Here is a tiny trained network, its code and every weight. The questions are about switching its units off for an input and a target symbol, where a switched-off unit gives its printed mean instead of its output.

import numpy as np


def w(rows, s, z=0):
    codes = np.array(rows[::2]) - 128.0
    scale = np.full(codes.shape[1], s)
    scale[-1] = z or s
    return codes * scale


def f(y):
    return y / 2 * (1 + np.tanh(0.7978845608 * (y + 0.044715 * y**3)))


def softmax(a):
    e = np.exp(a - a.max(-1, keepdims=True))
    return e / e.sum(-1, keepdims=True)


def log_softmax(a):
    a = a - a.max(-1, keepdims=True)
    return a - np.log(np.exp(a).sum(-1, keepdims=True))


def net(x, mask):
    ids = ['ΘΠδεμσ'.index(c) for c in x.split()]
    T = len(ids)
    res = E[ids] + P[:T]
    u = 0
    for l in range(2):
        r = res
        for j in range(2):
            rows = slice(2 * j, 2 * j + 2)
            q, k, v = (r @ M[l][rows].T for M in (Q, K, V))
            z = softmax(np.where(np.tri(T) > 0, q @ k.T / 2**0.5, -1e9)) @ v
            o = O[l][rows]
            res = res + np.where(mask[u + j], z, o[:, -1]) @ o[:, :-1]
        u += 2
        y = f(res @ A[l][:, :-1].T + A[l][:, -1])
        res = res + np.where(mask[u : u + 8], y, B[l][:, -1]) @ B[l][:, :-1]
        u += 8
    return log_softmax(res[-1] @ U[:, :-1].T + U[:, -1])


Q, K, V, O, A, B = {}, {}, {}, {}, {}, {}
E = w([
[148,155,194,135],'Θ',
[201,128,85,105],'Π',
[95,88,158,129],'δ',
[211,135,167,40],'ε',
[9,140,219,174],'μ',
[163,23,91,102],'σ',
],0.015)
P = w([
[178,1,244,141],'0',
[125,164,175,118],'1',
[118,138,157,114],'2',
[116,119,169,124],'3',
[116,105,179,113],'4',
[119,87,192,121],'5',
[115,80,189,119],'6',
[114,92,204,113],'7',
],0.0091)
Q[0] = w([
[187,83,252,84],'0.h1',
[145,160,1,162],'0.h1',
[132,195,80,224],'0.h2',
[121,133,58,176],'0.h2',
],0.008)
K[0] = w([
[158,1,73,209],'0.h1',
[91,214,93,50],'0.h1',
[156,215,139,172],'0.h2',
[168,189,100,49],'0.h2',
],0.008)
V[0] = w([
[22,177,175,149],'0.h1',
[117,214,216,99],'0.h1',
[111,9,162,100],'0.h2',
[47,136,176,254],'0.h2',
],0.0077)
O[0] = w([
[122,109,93,38,95],'0.h1',
[72,73,254,128,137],'0.h1',
[89,202,15,71,254],'0.h2',
[41,108,177,180,175],'0.h2',
],0.0073,0.008)
A[0] = w([
[81,95,78,135,108],'0.n1',
[155,185,102,160,103],'0.n2',
[79,105,105,248,111],'0.n3',
[135,34,118,134,151],'0.n4',
[215,152,136,196,198],'0.n5',
[158,135,105,133,115],'0.n6',
[88,85,100,134,171],'0.n7',
[154,62,117,98,254],'0.n8',
],0.012,0.0074)
B[0] = w([
[164,165,112,74,142],'0.n1',
[129,94,158,124,139],'0.n2',
[170,2,92,50,167],'0.n3',
[134,177,63,160,154],'0.n4',
[119,241,191,79,182],'0.n5',
[117,89,185,131,128],'0.n6',
[98,222,104,77,187],'0.n7',
[143,226,180,151,253],'0.n8',
],0.0076,0.0055)
Q[1] = w([
[74,194,150,114],'1.h1',
[147,201,78,86],'1.h1',
[104,254,152,76],'1.h2',
[59,126,123,87],'1.h2',
],0.0092)
K[1] = w([
[96,1,246,207],'1.h1',
[131,124,182,144],'1.h1',
[216,114,133,136],'1.h2',
[161,191,163,66],'1.h2',
],0.0073)
V[1] = w([
[102,144,139,226],'1.h1',
[1,196,123,147],'1.h1',
[75,99,100,229],'1.h2',
[150,40,159,158],'1.h2',
],0.0095)
O[1] = w([
[149,254,156,60,125],'1.h1',
[134,37,133,153,255],'1.h1',
[57,149,134,201,2],'1.h2',
[160,133,204,81,20],'1.h2',
],0.0079,0.0096)
A[1] = w([
[177,116,134,104,93],'1.n1',
[132,132,132,180,240],'1.n2',
[141,113,136,135,196],'1.n3',
[93,154,128,176,254],'1.n4',
[129,102,158,135,95],'1.n5',
[121,133,127,155,236],'1.n6',
[100,137,121,122,132],'1.n7',
[116,2,128,134,64],'1.n8',
],0.015,0.0043)
B[1] = w([
[112,69,127,163,169],'1.n1',
[96,182,148,93,140],'1.n2',
[2,111,108,122,152],'1.n3',
[81,105,69,70,153],'1.n4',
[111,136,152,154,152],'1.n5',
[98,128,152,92,147],'1.n6',
[155,51,81,106,136],'1.n7',
[145,162,145,193,254],'1.n8',
],0.0086,0.0085)
U = w([
[136,210,175,101,254],'Θ',
[239,192,132,188,15],'Π',
[103,91,73,48,185],'δ',
[254,30,149,84,41],'ε',
[184,74,124,183,89],'μ',
[193,195,49,175,102],'σ',
],0.0082,0.0018)

Each question gives the input, a string of symbols that net reads in full, and the target symbol t.
The units are the heads (2 rows each of Q, K, V and O) and the neurons (one row each of A and B). Each row of codes is followed by its name. A weight is (code - 128) times the scale printed after its matrix; where a second scale follows, it is the last column's (O, A, B and U).
mask holds one flag per unit, layer by layer, with each layer's heads first. A switched-off unit (its flag False) gives its mean, the last column of its rows in O or B, instead of its output. The means were averaged over made-up inputs and are rounded, as every weight is.
A unit's drop is (log p(t) with every unit on - log p(t) with that unit switched off) / (log p(t) with every unit on - log p(t) with every unit switched off).
The circuit of an input: a set's keep is (log p(t) with only the set's units on - log p(t) with every unit switched off) / (log p(t) with every unit on - log p(t) with every unit switched off). Starting from the 12 units with the biggest drops (on a tie, the unit counted first), units are removed one at a time, each time the one whose removal leaves the highest keep (on an exact tie, the one counted first), for as long as the keep stays at least 0.8.
units of the circuit, in order: the units of the circuit, biggest drop first
unit that matters most: the unit with the biggest drop
top k neurons: the k neurons with the biggest drops, biggest first
top k neurons in layer l: the k neurons of layer l with the biggest drops, biggest first
heads that matter: for each layer, one digit per head in row order, 1 if its drop is at least 0.15 and else 0, layers parted by /
drop of u: that unit's drop, to one decimal
input σ Θ μ, target σ: top 2 neurons in layer 1 -> [1.n8, 1.n1]
input σ Θ Θ ε, target σ: heads that matter -> 11 / 01
input σ μ μ, target μ: unit that matters most -> 0.n3
input Θ σ ε σ, target σ: top 2 neurons -> [0.n4, 0.n8]
input ε δ Π, target ε: units of the circuit, in order -> [0.h2, 1.h2]
input δ Π Θ Π σ, target σ: units of the circuit, in order -> [0.n8, 0.n4, 0.h1]
input ε ε Θ, target ε: top 3 neurons in layer 0 -> [0.n5, 0.n8, 0.n4]
input δ μ Θ, target δ: top 2 neurons -> [1.n4, 0.n3]
input σ Θ δ δ σ σ Θ, target σ: top 2 neurons in layer 0 -> [0.n8, 0.n3]
input Θ δ Π μ Θ Π, target Θ: heads that matter -> 01 / 01
input μ σ δ δ μ Θ, target μ: top 3 neurons -> [1.n8, 0.n7, 0.n8]
input ε Θ Π, target ε: units of the circuit, in order -> [1.h2, 0.h2]
input μ Θ ε, target μ: top 2 neurons in layer 0 -> [0.n7, 0.n3]
input ε ε Θ ε Θ, target ε: top 3 neurons -> [0.n5, 1.n8, 1.n1]
input μ Θ Θ μ Π, target μ: top 2 neurons -> [0.n7, 1.n8]
input μ ε ε Θ, target μ: top neuron in layer 0 -> [0.n7]
input ε δ Π ε, target ε: top 2 neurons in layer 0 -> [0.n5, 0.n4]
input Θ Θ Θ Π Π, target Θ: top 2 neurons in layer 1 -> [1.n8, 1.n7]
input δ δ Θ δ Θ δ Θ, target δ: top 2 neurons in layer 1 -> [1.n8, 1.n4]
input σ Π μ δ ε, target σ: drop of 1.h1 -> 0.1
input μ ε ε, target μ: drop of 1.h1 -> 1.3
input σ ε ε Θ Θ Θ ε δ, target σ: drop of 0.n6 -> -0.1
